Below is a small trained network, with its code and all its weights. Each question gives an input and a class and asks what happens when units are switched off, that is, made to give their printed mean instead of their output.

import numpy as np


def w(rows, s, z=0):
    codes = np.array(rows[::2]) - 128.0
    scale = np.full(codes.shape[1], s)
    scale[-1] = z or s
    return codes * scale


def f(y):
    return y / 2 * (1 + np.tanh(0.7978845608 * (y + 0.044715 * y**3)))


def log_softmax(a):
    a = a - a.max(-1, keepdims=True)
    return a - np.log(np.exp(a).sum(-1, keepdims=True))


def net(x, mask):
    res = np.array(x, float).reshape(1, 2) / 4 @ E
    y = f(res @ A[0][:, :-1].T + A[0][:, -1])
    res = res + np.where(mask, y, B[0][:, -1]) @ B[0][:, :-1]
    return log_softmax(res[-1] @ U[:, :-1].T + U[:, -1])


A, B = {}, {}
E = w([
[66,57,58,107,112,255,94,82,157,60],'x0',
[99,186,158,202,244,115,59,162,159,249],'x1',
],0.0088)
A[0] = w([
[93,138,77,186,194,140,86,93,226,166,78],'n1',
[85,154,109,149,160,70,139,144,162,174,44],'n2',
[197,169,116,208,213,180,128,180,113,106,55],'n3',
[228,24,40,127,94,140,159,31,65,97,185],'n4',
[189,218,203,134,59,78,216,226,155,120,8],'n5',
[109,81,123,99,101,95,162,94,77,43,3],'n6',
[117,58,168,159,90,245,102,1,148,4,209],'n7',
[159,118,139,110,245,120,97,127,81,49,234],'n8',
[135,120,40,109,109,136,226,117,23,107,71],'n9',
[12,83,71,106,106,199,136,152,185,143,23],'n10',
[126,133,239,152,224,205,77,188,169,93,50],'n11',
],0.0064,0.0041)
B[0] = w([
[207,152,184,169,79,186,112,149,111,69,177],'n1',
[69,192,117,149,89,180,131,137,83,62,150],'n2',
[81,135,137,133,161,171,108,163,75,59,143],'n3',
[208,35,153,128,124,166,84,191,146,61,217],'n4',
[68,185,1,107,74,113,216,110,83,154,183],'n5',
[133,196,159,94,78,176,62,201,61,90,163],'n6',
[58,71,120,79,108,91,177,30,155,156,255],'n7',
[138,75,136,214,126,105,160,135,161,129,159],'n8',
[156,166,151,177,62,189,9,164,97,128,166],'n9',
[20,248,56,39,114,134,167,62,89,172,171],'n10',
[236,133,136,51,83,205,143,179,90,70,157],'n11',
],0.0091,0.0095)
U = w([
[221,182,246,97,122,198,2,230,87,46,34],'0',
[43,235,65,66,136,85,205,74,112,186,3],'1',
[166,106,218,147,177,68,144,113,232,159,223],'2',
],0.0075,0.0028)

Each question gives the input, the list of numbers given to net, and the class t.
The units are the neurons (one row each of A and B). Each row of codes is followed by its name. A weight is (code - 128) times the scale printed after its matrix; where a second scale follows, it is the last column's (A, B and U).
mask holds one flag per neuron, in row order. A switched-off neuron (its flag False) gives its mean, the last column of its row in B, instead of its output. The means were averaged over made-up inputs and are rounded, as every weight is.
A unit's drop is (log p(t) with every unit on - log p(t) with that unit switched off) / (log p(t) with every unit on - log p(t) with every unit switched off).
The circuit of an input: a set's keep is (log p(t) with only the set's units on - log p(t) with every unit switched off) / (log p(t) with every unit on - log p(t) with every unit switched off). Starting from all 11 units, units are removed one at a time, each time the one whose removal leaves the highest keep (on an exact tie, the one counted first), for as long as the keep stays at least 0.8.
circuit, biggest first: the units of the circuit, biggest drop first
top k neurons: the k neurons with the biggest drops, biggest first
drop of u: that unit's drop, to one decimal
input [0,5], class 0: circuit, biggest first -> [n7]
input [0,2], class 2: circuit, biggest first -> [n6, n10]
input [-6,5], class 1: top 2 neurons -> [n5, n4]
input [-7,6], class 1: top 3 neurons -> [n5, n4, n9]
input [-7,8], class 0: top 2 neurons -> [n7, n11]
input [-2,1], class 2: top 2 neurons -> [n10, n5]
input [-8,7], class 1: top 4 neurons -> [n5, n4, n9, n6]
input [-3,-1], class 2: top 2 neurons -> [n10, n7]
input [2,-1], class 2: top 2 neurons -> [n5, n10]
input [-3,-2], class 2: top 2 neurons -> [n10, n7]
input [2,0], class 2: top 2 neurons -> [n5, n10]
input [-7,4], class 1: top 2 neurons -> [n5, n4]
input [-5,6], class 0: drop of n11 -> 0.2
input [-6,4], class 1: drop of n4 -> 0.4
input [0,-1], class 2: drop of n10 -> 0.2
